Below is a small trained network, with its code and all its weights. Each question gives an input and a class and asks what happens when units are switched off, that is, made to give their printed mean instead of their output.

import numpy as np


def w(rows, s, z=0):
    codes = np.array(rows[::2]) - 128.0
    scale = np.full(codes.shape[1], s)
    scale[-1] = z or s
    return codes * scale


def norm(h):
    return h / np.sqrt((h * h).mean(-1, keepdims=True) + 1e-5)


def f(y):
    return np.maximum(y, 0)


def log_softmax(a):
    a = a - a.max(-1, keepdims=True)
    return a - np.log(np.exp(a).sum(-1, keepdims=True))


def net(x, mask):
    res = np.array(x, float).reshape(1, 7) / 4 @ E
    u = 0
    for l in range(4):
        y = f(norm(res) @ A[l][:, :-1].T + A[l][:, -1])
        res = res + np.where(mask[u : u + 5], y, B[l][:, -1]) @ B[l][:, :-1]
        u += 5
    return log_softmax(norm(res)[-1] @ U[:, :-1].T + U[:, -1])


A, B = {}, {}
E = w([
[64,88,52],'x0',
[171,200,68],'x1',
[166,147,189],'x2',
[52,134,205],'x3',
[87,159,119],'x4',
[147,253,112],'x5',
[36,141,140],'x6',
],0.0034)
A[0] = w([
[91,47,149,102],'0.n1',
[97,157,182,105],'0.n2',
[80,50,130,24],'0.n3',
[94,3,123,5],'0.n4',
[163,167,111,141],'0.n5',
],0.0063,0.0025)
B[0] = w([
[96,51,157,253],'0.n1',
[182,108,188,216],'0.n2',
[193,71,94,208],'0.n3',
[58,16,133,244],'0.n4',
[95,2,160,225],'0.n5',
],0.0041,0.0019)
A[1] = w([
[134,109,145,139],'1.n1',
[137,181,134,228],'1.n2',
[101,158,119,73],'1.n3',
[129,158,255,6],'1.n4',
[49,141,122,227],'1.n5',
],0.0072,0.0014)
B[1] = w([
[201,97,20,171],'1.n1',
[2,15,155,208],'1.n2',
[149,75,92,155],'1.n3',
[114,239,162,252],'1.n4',
[255,162,46,245],'1.n5',
],0.0039,0.0026)
A[2] = w([
[88,164,59,9],'2.n1',
[143,192,165,148],'2.n2',
[191,68,64,144],'2.n3',
[124,197,254,104],'2.n4',
[26,132,149,213],'2.n5',
],0.0072,0.0013)
B[2] = w([
[77,182,62,181],'2.n1',
[115,100,161,193],'2.n2',
[118,156,144,253],'2.n3',
[45,190,253,252],'2.n4',
[201,91,125,209],'2.n5',
],0.0077,0.0037)
A[3] = w([
[131,2,138,6],'3.n1',
[179,76,62,131],'3.n2',
[74,178,50,89],'3.n3',
[200,125,120,74],'3.n4',
[206,151,92,207],'3.n5',
],0.006,0.0021)
B[3] = w([
[96,84,134,252],'3.n1',
[142,181,160,241],'3.n2',
[6,170,106,249],'3.n3',
[255,145,115,156],'3.n4',
[144,150,111,223],'3.n5',
],0.0052,0.0022)
U = w([
[213,137,114,158],'0',
[88,170,48,169],'1',
[130,2,109,152],'2',
[116,121,134,2],'3',
[111,169,229,144],'4',
],0.017,0.0048)

Each question gives the input, the list of numbers given to net, and the class t.
The units are the neurons (one row each of A and B). Each row of codes is followed by its name. A weight is (code - 128) times the scale printed after its matrix; where a second scale follows, it is the last column's (A, B and U).
mask holds one flag per neuron, layer by layer. A switched-off neuron (its flag False) gives its mean, the last column of its row in B, instead of its output. The means were averaged over made-up inputs and are rounded, as every weight is.
A unit's drop is (log p(t) with every unit on - log p(t) with that unit switched off) / (log p(t) with every unit on - log p(t) with every unit switched off).
The circuit of an input: a set's keep is (log p(t) with only the set's units on - log p(t) with every unit switched off) / (log p(t) with every unit on - log p(t) with every unit switched off). Starting from the 12 units with the biggest drops (on a tie, the unit counted first), units are removed one at a time, each time the one whose removal leaves the highest keep (on an exact tie, the one counted first), for as long as the keep stays at least 0.8.
circuit, biggest first: the units of the circuit, biggest drop first
k most important neurons: the k neurons with the biggest drops, biggest first
k most important neurons of layer l: the k neurons of layer l with the biggest drops, biggest first
drop when u is switched off: that unit's drop, to one decimal
input [-5,3,0,2,5,-8,-5], class 2: circuit, biggest first : 2.n4
input [6,-6,-6,4,1,4,-7], class 2: 2 most important neurons of layer 0 : 0.n4, 0.n1
input [3,-3,5,-5,7,4,-2], class 1: 2 most important neurons : 2.n4, 0.n2
input [7,0,7,-3,-6,1,8], class 1: 2 most important neurons : 1.n5, 0.n5
input [5,-3,-1,-3,-7,2,7], class 2: 2 most important neurons : 0.n4, 0.n1
input [2,1,1,-1,0,8,-5], class 1: 2 most important neurons : 2.n4, 1.n2
input [-7,-3,-2,-6,1,3,-2], class 0: 3 most important neurons : 2.n4, 1.n4, 0.n5
input [-3,-4,-8,1,6,5,-4], class 1: 2 most important neurons : 1.n5, 2.n4
input [2,-4,8,2,4,-4,8], class 2: 2 most important neurons of layer 1 : 1.n1, 1.n5
input [5,5,-4,5,-7,-1,-3], class 1: 4 most important neurons of layer 2 : 2.n4, 2.n3, 2.n2, 2.n5
input [1,-5,4,-4,-4,2,-4], class 0: drop when 2.n4 is switched off : 0.8
